Here is a tiny trained network, its code and every weight. The questions are about switching its units off for an input and a target symbol, where a switched-off unit gives its printed mean instead of its output.

import numpy as np


def w(rows, s, z=0):
    codes = np.array(rows[::2]) - 128.0
    scale = np.full(codes.shape[1], s)
    scale[-1] = z or s
    return codes * scale


def norm(h):
    return h / np.sqrt((h * h).mean(-1, keepdims=True) + 1e-5)


def f(y):
    return y / 2 * (1 + np.tanh(0.7978845608 * (y + 0.044715 * y**3)))


def softmax(a):
    e = np.exp(a - a.max(-1, keepdims=True))
    return e / e.sum(-1, keepdims=True)


def log_softmax(a):
    a = a - a.max(-1, keepdims=True)
    return a - np.log(np.exp(a).sum(-1, keepdims=True))


def net(x, mask):
    ids = ['ΓΞΨΩαβδημπ'.index(c) for c in x.split()]
    T = len(ids)
    res = E[ids] + P[:T]
    u = 0
    for l in range(2):
        q, k, v = (norm(res) @ M[l].T for M in (Q, K, V))
        z = softmax(np.where(np.tri(T) > 0, q @ k.T / 3**0.5, -1e9)) @ v
        res = res + np.where(mask[u], z, O[l][:, -1]) @ O[l][:, :-1]
        u += 1
        y = f(norm(res) @ A[l][:, :-1].T + A[l][:, -1])
        res = res + np.where(mask[u : u + 4], y, B[l][:, -1]) @ B[l][:, :-1]
        u += 4
    return log_softmax(norm(res)[-1] @ U[:, :-1].T + U[:, -1])


Q, K, V, O, A, B = {}, {}, {}, {}, {}, {}
E = w([
[119,183,104,86,124],'Γ',
[104,143,142,163,132],'Ξ',
[129,121,123,177,120],'Ψ',
[112,148,142,83,117],'Ω',
[109,124,161,126,115],'α',
[88,169,150,105,143],'β',
[97,160,138,144,142],'δ',
[108,171,104,165,146],'η',
[95,151,154,118,130],'μ',
[194,25,4,66,165],'π',
],0.021)
P = w([
[138,122,168,156,112],'0',
[187,105,174,149,166],'1',
[212,159,174,154,124],'2',
[85,18,131,118,153],'3',
[97,122,136,152,56],'4',
[214,57,162,124,218],'5',
[164,106,249,185,110],'6',
[1,14,143,77,191],'7',
],0.0098)
Q[0] = w([
[157,199,161,152,125],'L0H0',
[146,205,153,165,17],'L0H0',
[3,104,66,126,52],'L0H0',
],0.022)
K[0] = w([
[55,153,136,167,20],'L0H0',
[142,215,141,147,23],'L0H0',
[252,177,191,150,188],'L0H0',
],0.013)
V[0] = w([
[146,155,14,252,189],'L0H0',
[97,218,86,61,166],'L0H0',
[205,83,100,113,37],'L0H0',
],0.014)
O[0] = w([
[190,119,207,121,143,169],'L0H0',
[131,156,89,104,250,132],'L0H0',
[144,77,105,111,110,2],'L0H0',
],0.02,0.0068)
A[0] = w([
[147,157,126,123,143,84],'L0N0',
[47,111,173,62,134,255],'L0N1',
[153,103,173,143,78,123],'L0N2',
[47,248,160,166,147,4],'L0N3',
],0.016,0.0073)
B[0] = w([
[124,124,154,173,153,134],'L0N0',
[179,162,65,228,131,255],'L0N1',
[122,200,83,128,154,195],'L0N2',
[254,99,104,234,87,195],'L0N3',
],0.014,0.0073)
Q[1] = w([
[35,95,152,69,118],'L1H0',
[97,128,115,195,103],'L1H0',
[194,182,91,249,113],'L1H0',
],0.016)
K[1] = w([
[83,224,204,249,81],'L1H0',
[139,108,55,77,141],'L1H0',
[162,40,83,19,152],'L1H0',
],0.012)
V[1] = w([
[60,165,184,104,135],'L1H0',
[183,79,90,70,133],'L1H0',
[37,249,161,185,148],'L1H0',
],0.011)
O[1] = w([
[58,163,175,149,158,2],'L1H0',
[190,122,113,164,139,128],'L1H0',
[4,189,250,37,118,153],'L1H0',
],0.013,0.0035)
A[1] = w([
[180,33,67,56,239,229],'L1N0',
[141,155,97,126,198,1],'L1N1',
[79,187,165,164,172,138],'L1N2',
[164,179,134,130,254,161],'L1N3',
],0.019,0.0073)
B[1] = w([
[255,60,69,159,68,193],'L1N0',
[106,111,163,193,77,141],'L1N1',
[151,163,81,80,140,205],'L1N2',
[65,58,194,128,120,251],'L1N3',
],0.024,0.015)
U = w([
[55,104,136,212,169,35],'Γ',
[155,149,175,223,129,42],'Ξ',
[56,109,133,124,27,95],'Ψ',
[91,137,50,69,203,180],'Ω',
[162,213,125,62,110,113],'α',
[158,140,196,122,13,3],'β',
[196,117,96,65,112,176],'δ',
[154,163,108,175,148,131],'η',
[74,2,130,155,124,55],'μ',
[116,119,176,69,160,234],'π',
],0.012,0.0062)

Each question gives the input, a string of symbols that net reads in full, and the target symbol t.
The units are the heads (3 rows each of Q, K, V and O) and the neurons (one row each of A and B). Each row of codes is followed by its name. A weight is (code - 128) times the scale printed after its matrix; where a second scale follows, it is the last column's (O, A, B and U).
mask holds one flag per unit, layer by layer, with each layer's heads first. A switched-off unit (its flag False) gives its mean, the last column of its rows in O or B, instead of its output. The means were averaged over made-up inputs and are rounded, as every weight is.
A unit's drop is (log p(t) with every unit on - log p(t) with that unit switched off) / (log p(t) with every unit on - log p(t) with every unit switched off).
The circuit of an input: a set's keep is (log p(t) with only the set's units on - log p(t) with every unit switched off) / (log p(t) with every unit on - log p(t) with every unit switched off). Starting from all 10 units, units are removed one at a time, each time the one whose removal leaves the highest keep (on an exact tie, the one counted first), for as long as the keep stays at least 0.8.
circuit, biggest first: the units of the circuit, biggest drop first
most important unit: the unit with the biggest drop
k most important neurons: the k neurons with the biggest drops, biggest first
k most important neurons of layer l: the k neurons of layer l with the biggest drops, biggest first
drop of u: that unit's drop, to one decimal
input η Ω η Γ η Ξ, target μ: circuit, biggest first	[L1N3; L0H0; L1N0; L1H0]
input α α Ξ η Ω, target α: circuit, biggest first	[L1N3; L1H0]
input μ η α, target η: most important unit	L0N3
input δ η Ω η δ Ψ, target π: circuit, biggest first	[L0H0; L1H0; L1N0]
input η Γ α Ω β Ξ η, target Γ: circuit, biggest first	[L0H0; L1N3]
input Ψ η μ η μ α Γ, target η: circuit, biggest first	[L0N3; L1N3; L0H0]
input η μ Ψ η, target η: circuit, biggest first	[L0N3; L1N3; L0H0]
input Ω Ω π η, target δ: circuit, biggest first	[L0H0; L1N3]
input μ β α β, target Γ: 2 most important neurons of layer 0	[L0N3; L0N1]
input η π Ω η Γ Ω Ω δ, target δ: 2 most important neurons	[L1N0; L1N3]
input Ψ η η, target β: 3 most important neurons of layer 1	[L1N3; L1N0; L1N2]
input Ψ δ Γ, target β: 2 most important neurons	[L1N2; L1N0]
input Γ η η η μ α Ω, target η: 3 most important neurons	[L0N3; L1N3; L1N0]
input Γ α α η η Ξ, target π: most important unit	L0H0
input Γ η β, target μ: 3 most important neurons of layer 1	[L1N3; L1N0; L1N1]
input δ μ η α η δ η Ω, target Ξ: 3 most important neurons	[L0N3; L0N1; L1N0]
input α η Ω μ Ω Ω η, target Ω: 2 most important neurons of layer 1	[L1N3; L1N0]
input Γ Ξ Ψ η, target α: 2 most important neurons	[L1N3; L0N2]
input Γ α η α Γ Ω, target Ψ: drop of L0H0	0.8
input Ω η α α β, target Ψ: drop of L0H0	2.1
input Ξ η Γ η η, target μ: most important unit	L0H0
input η Ω α η δ, target Ψ: drop of L1N2	0.1
input Ω Γ π η α, target δ: drop of L1N1	-0.1
